Each row has a hidden trait or not; one of two labels after the row says which. A new part has a new trait and new labels.
In the rows, 100 means zero.
[122  97 102 101 101 106 104  84 115 109  89  82  95 116  92 100 103 106
  63  90 177 104  84 100  99  71 141  89  96  90 102  77 120 121  91 100
 130  78  94 106  95  92 102  91  91 105  99  88  99 103  77 123  98  98
 100  98  99  93 117  92 104 101  95  94 126 119 132 128  93 111 105 102
  96  86  87  97   3  93 102 101 146 113 121  89  90 104 117 124  90 121
 107 113  97  72  91  98 120  97 109 103 102  96  99 107  79  72 101  76
  94  97  97  98 117 103 122  88 102  98 103 101  83 107  84  56  97  96
 110  95  84 100 133 110  98  90 112 134  98 200  93 105 119 115 101  96
  87 110 116  95 115  96  77  95  77  92  91 106 113  90  89 136 106 130
  70 134  58  60 132] -> V
[ 95 101  98 101  97  98 104 101  80  85 111 102 105 107  95  92 119  94
 110 109  61 101 103 100  98 126  85 100 100 106  99 134  93  73 101 102
  88 107  98  86  99 105 101 100 102  96  98 110 103 110 110 100  76  99
 105 110 105  93  52  96 102 103 102  97  76  87  91  83 101  87  89 102
 104 112 103  86 116 103 100  92  70 102  93  91 106  97  70 104 106  77
  93 104  89 110 103 111  96 102  96  91 106  99 100  86 109 107  96 107
 110  97 105 105 106  98  88  94 102 101  96  98  87  98 106 142 104 102
  92  96  91  93  54  95 103 107 115  66 117  67 111 100  98 100 115 108
 126  98  92 104 134 101 111  92 101 112 101  90  83  97 108  88  97  76
 100  92  82 121  97] -> K
[108  96 102 101 101  97  91  94 120 109  88  90  97 109 100 113 100 108
  87  91 125 104  98  99 103  69 127  98  95  97 103  69 110 126  89  98
 129  95 100 115  99  93  98 100 101 106 103 101  98 101  82 111 106 100
  98  94  99 117 136 104  98  98  99 101 112 128 123 114 101 120 102  97
  99  83  87 113  15  96 101 113 140 104 109  92  89 104 130 100  98 139
 109  99 106  75  92  91 116 101 110 111  88  97  95 126  97  92 104  82
  87  99  94  96 111 101 117 102  97 100 106 101 118  99  88  57  98  97
 106 102  97 105 131 107  94  89 100 136  82 143  76 101 120 102  85  98
  84 111 112  92  73  98  89 110  94  68  93 110 114  99  91 118  99 126
  93 130  95  80 121] -> V
[113 107 104 101  99 115 107  94  96  96 107 104 111 107  75  93 100  98
  88  98 115  98 107 101 100 107 113 101  97 104  98 112 101  83  99  99
  89  84  95  94  99 101 105  99 103  98 100  95 100 133  90  92  93 102
 105 100 101  74  98  79  99 100 102 100 124 106  96  81  97  99  94 101
 112 106 105  90 126 105  91 100  86 102  99  79  98 102  73 105 113  74
 107 117  73 108 107 103  98 103  95  90 109  95  92  96 105  90  99 101
 103  99 103 103 106  97  92  77 127 100  98  99  87 106  98 118  99  97
  98  98  99  95  56 102  98 108 111  65 110 114 112  96  89 106 112 112
 119 101 115  98 139 101 105  94  96 106  94 102  88  97 105 121  98  98
 104  91  86  95  71] -> K
[ 96  90  94 100 104  82  92  95 116 112  93  93  90 100 108 115 100 108
 101  90 134  92  99  98 103  69 117  96  96  94 103  89 108 119  97  99
 126 111 103 109  99  93  98  96 102 108 102 106  98  85  89 116  99  96
 100  98 100 125 116 119  99  99  98 102 103 117 129 111 105 108 108  95
  92  90  90 109  34  93 110 107 137  99 111  95  94  99 126 100  93 137
 114  88 108  72  85  90 111 103 110 108  87 110 110 113  92  99 103  84
  93  92  97 100 105 102 113 110  99  98 106 101  99  99  91  76  98 100
 108  98 108 106 131 106 101  92  91 133  94 115  83 106 112  98  82  92
  95 105  97  96  60  96  87 108 113  76 100 102 111 103  89  90  97 106
  85 112 105  73 133] -> V
[ 86 102  89  99  99 102 101 105  75  92 113 106 107  96 102  93 137  95
 131 108  58  95 114  98 101 120  81 105 103 106  99 151  88  64 104 103
  78 128 107  83 103 109  98 103 116  95 100 107 103 111 120  86  81 102
 104 114 106 102  60 111 105  98 106 104  55  90  85  73 103  87  98  95
 102 112 105  89 139 103  94  95  79  98  85  95 110  96  80  93 115  75
  89  98  94 111  97 109  90 103  94  92  99 101 109  87 115 118  99 116
 110  95 105 105 105  96  75  99 103  97  93  98 101  93 107 145 105 104
  90  97  96  96  58  89 105 103 106  72 117   0 115  99  94  94 107 108
 139  95  79 108 121  97 111  96 119 111 103  86  82 103 112  89  96  53
 115  84  98 125  91] -> K
[ 85  92  94  99 101  63  90 109  99  96 115 114  85  83 116 105  87  95
 108 108  38  86  99 101  91 103  79 101  99  97  99 117  86 100 105  98
  90 135 101  91 101  98 101  97  89 102  98 111  98  89 114 110  88  92
  96 100  99  93  81 132  98 109  99 100  93  90 101  86 109  84 100  91
  88 110  99  99 119  98 123  95  65  91 100 126 111  91  78  95  90  88
 100  81 129 113  98 101  94 103  96  97  90 112 108  88  88 122  91 108
 103  90 108 104  75 100  98 126  81 106 106  97  87  94 104 134 104 103
 103  98 121 101  99  96 107 103  83  83 124  50 106 108 104  84 102  92
  89  90  85 108  66 101 115  97 105 107 111  91  95 102 101  40  91  82
 101  86 119 107 120] -> V
[ 92  95  95 101  98  97 104  97  87  87 116  97 104 115  88  95 125  95
 101 106  76 101 107 100  99 119  92  98  98 104 100 122  92  72  99 103
  86 107  98  86  98 103  99 101 107  95  98 104 103 108 107 110  67  99
 104 109 108  99  48 104 102 101 104  98  71  94 103  98 101  94  88  99
 103 112  98  89  81 101 102  91  87 103  91  81 107  98  82 106 112  84
  85 102  87 103  94 112 105 104  95  91 102 103 100  90 115 108  98 100
 106  92 103 106 101  98  88  94  96  99 100  99  79  94 109 129 105 100
  92  95  85  93  55  94 102 104 117  77 115  54 101  97 106 100 111 106
 136 102  91 105 137  99 109  91  90 104 101  87  86  94 107  97  95  67
  94 113  62 130 114] -> K
[111 105 103  99 101 107  87 102 114 115  96 110 105  89  93 103  82 105
 113  96 127  98 111  99 104  76 105 111  95 100  99 100  99 106 100  95
 103  92 103 108 105  99 101 103 107 105 102 101  95 118  84  88 119 102
 101  90  95  90 175  97  95  97 100 108 137 125  98  74 102 129 105  88
 111  95 115 111 133 101  92 117 100  95 104 107  94 103 101  84 107  91
 106 105 102  97 100  82 102 105 102  99  96  94  98 114  99 101 101 102
  92 101  97  99 102  98  99  87 121 100 101 100 130 105  85  83  95  96
 110 105 136 106  98 104  98 101  79 104 108  72  97  98  85  94  81 105
  85 102 111  96  75 101  95 111 127  85  94 112 103 106 100 117  99 101
 135  77 128  88  67] -> K
[ 78  95  93  99  98  74  89 110  79  92 119 110  92  91 117  96 107  92
 125 114  20  94 106 101  94 132  62 105 100 100 100 127  80  77 104 100
  85 139 104  86 103 104  98 100 101  97  99 117  99  88 124  99  83  98
 104 103 105 108  47 125 102 106 104 102  58  85  94  75 110  91  92  94
  89 115 104  93 122 101 111  94  65  96  89 103 111  91  75  86 102  87
  81  79 122 119  97 107  95 104  95  92  92 112 110  84 111 130  95 114
 102  92 108 102  88  98  83 115  79 103 100  98  94  87 111 146 106 105
  90  97 106  97  71  90 106 103 100  85 115   0 100 103 106  75 104  98
 116  95  78 108  97  98 115 100 117 106 110  82  88  98 106  41  89  59
 111 103 104 131 116] -> K
[110 100 108 103  97 104 111  90  94  82 116  97 108 126  80  94 111  95
  71 108 104 105  92 102  97 130 108  92  97 104  99 103 102  79  96 103
  97  80  87  92  94  99 105  99  88  95  96  94 101 132  92 117  71  99
 106 104 110  82  61  81  97 105 100  90  80  93 106 107  95  87  80 109
 113 109  93  87  63 102  99  87  74 108 100  74  99 100  76 122 109  85
  99 120  66  99 104 113 112 101  94  89 107  98  84  86 104  88  95  99
 104  98 103 105  99  99 104  78 103 102 102  99  63 106 104 115 103  96
  91  95  67  91  49 103  99 108 126  60 114 158 109  97 108 112 118 108
 117 101 115 100 152 104 108  87  72 108  99  96  91  87 105 110  97 106
  82 121  50 113 103] -> K
[102  99  97  99 101 100  91  97 100 109  91 104 100  87  99 105 103 107
 109  91 124  97 106  98 104  60 119 107  98  98 100  89 105 108  94  98
 117  94 105 108 103  98 100 101 116 105 103  99  98 107  86  93 111 101
  99  99  97 108 137  98 100  95 100 105 120 125 106  90 102 122 103  92
 105  91 101 108  87  98  96 113 119  97 104 103  90 104 114  94 100 113
 116  99 117  90  95  87 103 105 105 104  92  96 102 121  94  95 100  95
  91 100 100  98 110  99 101  96 112 101 100 101 129 101  84  79  95 100
 109 104 120 107 117 104  97  92  88 119  98  93  91  99  94 100  84 101
  94 104 102  97  76  97  93 110 116  80  93 108 105 105  98 120  99 103
 118  98 116  73  90] -> V
[ 90  98  89  99 102  89  89  99 107 111 104 108  98  92 101 103 109 103
 115  97 111  90 119  99  99  73  96 109  94  95 100 123  88  92 103  99
 104 115 107  98 105 100  99 101 120 106 102 110  95 105  94 100  89  98
 100  96  99  86 104 112 102  98 103 109  99 127 107  86 105 123 107  76
 105 105 105 104 122 100 101 112  99  99  98 105 101  98 105  85 116  80
  81  94 114 100  82  90 104 108 101  95  88 100 107  98 112 104 100 103
  91  86 101 104  96  98  87 106  97  98 104  98 115  99  94  87 100  97
 104  98 129 104  92  99 102 100  85 107 117  11 100 104  94  86  83 102
 106 105  94 102  85  93 109 105 118  84 102 100  93 104 101  87  97  85
 121  90 105 107 108] -> V
